Below are the code and all the weights of a small trained network. Each question names an input and a target symbol and asks about switching units off, where a switched-off unit gives its printed mean instead of its output.

import numpy as np


def w(rows, s, z=0):
    codes = np.array(rows[::2]) - 128.0
    scale = np.full(codes.shape[1], s)
    scale[-1] = z or s
    return codes * scale


def norm(h):
    return h / np.sqrt((h * h).mean(-1, keepdims=True) + 1e-5)


def f(y):
    return y / 2 * (1 + np.tanh(0.7978845608 * (y + 0.044715 * y**3)))


def softmax(a):
    e = np.exp(a - a.max(-1, keepdims=True))
    return e / e.sum(-1, keepdims=True)


def log_softmax(a):
    a = a - a.max(-1, keepdims=True)
    return a - np.log(np.exp(a).sum(-1, keepdims=True))


def net(x, mask):
    ids = ['ΦΨαβδεηθλξπστ'.index(c) for c in x.split()]
    T = len(ids)
    res = E[ids] + P[:T]
    q, k, v = (norm(res) @ M[0].T for M in (Q, K, V))
    z = softmax(np.where(np.tri(T) > 0, q @ k.T / 4**0.5, -1e9)) @ v
    res = res + np.where(mask[0], z, O[0][:, -1]) @ O[0][:, :-1]
    y = f(norm(res) @ A[0][:, :-1].T + A[0][:, -1])
    res = res + np.where(mask[1:17], y, B[0][:, -1]) @ B[0][:, :-1]
    return log_softmax(norm(res)[-1] @ U[:, :-1].T + U[:, -1])


Q, K, V, O, A, B = {}, {}, {}, {}, {}, {}
E = w([
[175,116,115,117],'Φ',
[183,89,115,125],'Ψ',
[165,137,88,84],'α',
[152,160,102,100],'β',
[129,168,110,141],'δ',
[174,108,95,91],'ε',
[158,135,90,84],'η',
[167,139,113,115],'θ',
[100,139,142,255],'λ',
[77,100,125,230],'ξ',
[144,156,99,104],'π',
[184,159,158,209],'σ',
[100,61,90,142],'τ',
],0.0026)
P = w([
[132,137,124,128],'0',
[168,123,107,127],'1',
[120,139,15,206],'2',
[129,133,136,119],'3',
[173,88,133,115],'4',
[137,127,2,214],'5',
[128,129,149,112],'6',
],0.0065)
Q[0] = w([
[3,112,107,119],'H0',
[37,130,88,124],'H0',
[46,86,161,116],'H0',
[240,172,119,146],'H0',
],0.019)
K[0] = w([
[188,114,14,199],'H0',
[185,92,42,204],'H0',
[138,172,55,129],'H0',
[86,112,254,70],'H0',
],0.018)
V[0] = w([
[212,33,129,214],'H0',
[169,125,68,10],'H0',
[231,254,223,158],'H0',
[151,123,103,102],'H0',
],0.005)
O[0] = w([
[129,50,254,75,156],'H0',
[154,231,103,4,214],'H0',
[239,178,158,203,255],'H0',
[122,149,142,84,164],'H0',
],0.005,0.0041)
A[0] = w([
[123,161,207,138,122],'N0',
[127,122,126,124,131],'N1',
[104,177,189,119,123],'N2',
[145,145,252,47,2],'N3',
[113,118,35,78,125],'N4',
[97,155,139,139,134],'N5',
[152,139,210,79,151],'N6',
[57,59,68,71,149],'N7',
[9,235,203,169,94],'N8',
[89,72,101,158,152],'N9',
[117,134,140,136,149],'N10',
[136,175,143,149,112],'N11',
[126,141,135,137,127],'N12',
[146,78,221,95,46],'N13',
[155,121,116,122,113],'N14',
[86,78,204,57,151],'N15',
],0.011,0.0039)
B[0] = w([
[154,73,137,115,154],'N0',
[126,130,131,124,124],'N1',
[161,95,144,95,139],'N2',
[73,112,126,252,196],'N3',
[126,30,141,126,251],'N4',
[163,127,120,116,108],'N5',
[116,160,164,59,230],'N6',
[112,223,193,190,190],'N7',
[154,18,105,160,105],'N8',
[113,134,87,82,171],'N9',
[137,125,116,125,126],'N10',
[129,102,89,169,208],'N11',
[133,124,119,136,135],'N12',
[114,75,121,176,158],'N13',
[102,126,124,151,175],'N14',
[130,138,41,64,185],'N15',
],0.021,0.0026)
U = w([
[70,189,232,204,150],'Φ',
[31,97,120,184,213],'Ψ',
[158,102,141,46,104],'α',
[190,137,88,93,7],'β',
[171,183,56,254,107],'δ',
[47,120,209,39,166],'ε',
[148,95,137,68,162],'η',
[214,238,197,82,162],'θ',
[141,17,91,160,163],'λ',
[67,142,9,71,71],'ξ',
[187,102,78,115,100],'π',
[209,83,230,199,89],'σ',
[47,220,109,112,147],'τ',
],0.0098,0.0017)

Each question gives the input, a string of symbols that net reads in full, and the target symbol t.
The units are the heads (4 rows each of Q, K, V and O) and the neurons (one row each of A and B). Each row of codes is followed by its name. A weight is (code - 128) times the scale printed after its matrix; where a second scale follows, it is the last column's (O, A, B and U).
mask holds one flag per unit, heads first, then neurons. A switched-off unit (its flag False) gives its mean, the last column of its rows in O or B, instead of its output. The means were averaged over made-up inputs and are rounded, as every weight is.
A unit's drop is (log p(t) with every unit on - log p(t) with that unit switched off) / (log p(t) with every unit on - log p(t) with every unit switched off).
The circuit of an input: a set's keep is (log p(t) with only the set's units on - log p(t) with every unit switched off) / (log p(t) with every unit on - log p(t) with every unit switched off). Starting from the 12 units with the biggest drops (on a tie, the unit counted first), units are removed one at a time, each time the one whose removal leaves the highest keep (on an exact tie, the one counted first), for as long as the keep stays at least 0.8.
units of the circuit, in order: the units of the circuit, biggest drop first
most important unit: the unit with the biggest drop
top k neurons: the k neurons with the biggest drops, biggest first
input Φ θ θ ξ, target ξ: units of the circuit, in order : N15, H0
input Ψ η θ δ τ, target δ: units of the circuit, in order : H0
input τ θ θ, target Φ: top 2 neurons : N7, N4
input θ θ η θ λ, target θ: units of the circuit, in order : H0, N3
input η δ θ Φ θ θ, target λ: units of the circuit, in order : N4, H0
input α η τ ξ ε, target ξ: units of the circuit, in order : H0, N15, N4
input λ θ α, target ξ: top 2 neurons : N9, N7
input θ λ δ, target ξ: units of the circuit, in order : N9, H0, N4
input θ θ ε τ θ ξ, target Φ: units of the circuit, in order : N7, H0
input Ψ ε θ δ δ θ τ, target τ: units of the circuit, in order : H0, N7, N15
input λ λ Ψ, target ξ: units of the circuit, in order : N9, H0, N4
input α θ α θ θ α, target λ: top 3 neurons : N4, N6, N7
input θ η θ Φ λ, target Φ: units of the circuit, in order : N3, N6, H0
input α θ ε, target λ: units of the circuit, in order : N4
input η ε θ θ, target θ: top 2 neurons : N15, N4
input δ π α σ δ τ, target Φ: units of the circuit, in order : H0, N7
input β ε ξ ε λ, target ε: top 2 neurons : N6, N7
input θ β Ψ, target λ: units of the circuit, in order : N4, H0
input λ λ σ δ ξ Φ, target τ: units of the circuit, in order : H0, N7, N9
input θ η ξ, target τ: top 3 neurons : N9, N7, N3
input λ δ θ ε λ ε, target ξ: most important unit : N9
input ξ α θ, target τ: top 2 neurons : N9, N7
input λ δ θ, target ξ: top 2 neurons : N9, N7
input β ε τ Ψ Φ, target Ψ: top 2 neurons : N3, N13
input σ θ θ ε π, target ε: top 4 neurons : N6, N3, N4, N7
input η Ψ θ ε θ δ, target λ: top 2 neurons : N4, N6
input ξ λ ξ θ δ, target θ: top neuron : N15
input λ η θ τ δ, target τ: top 2 neurons : N7, N15
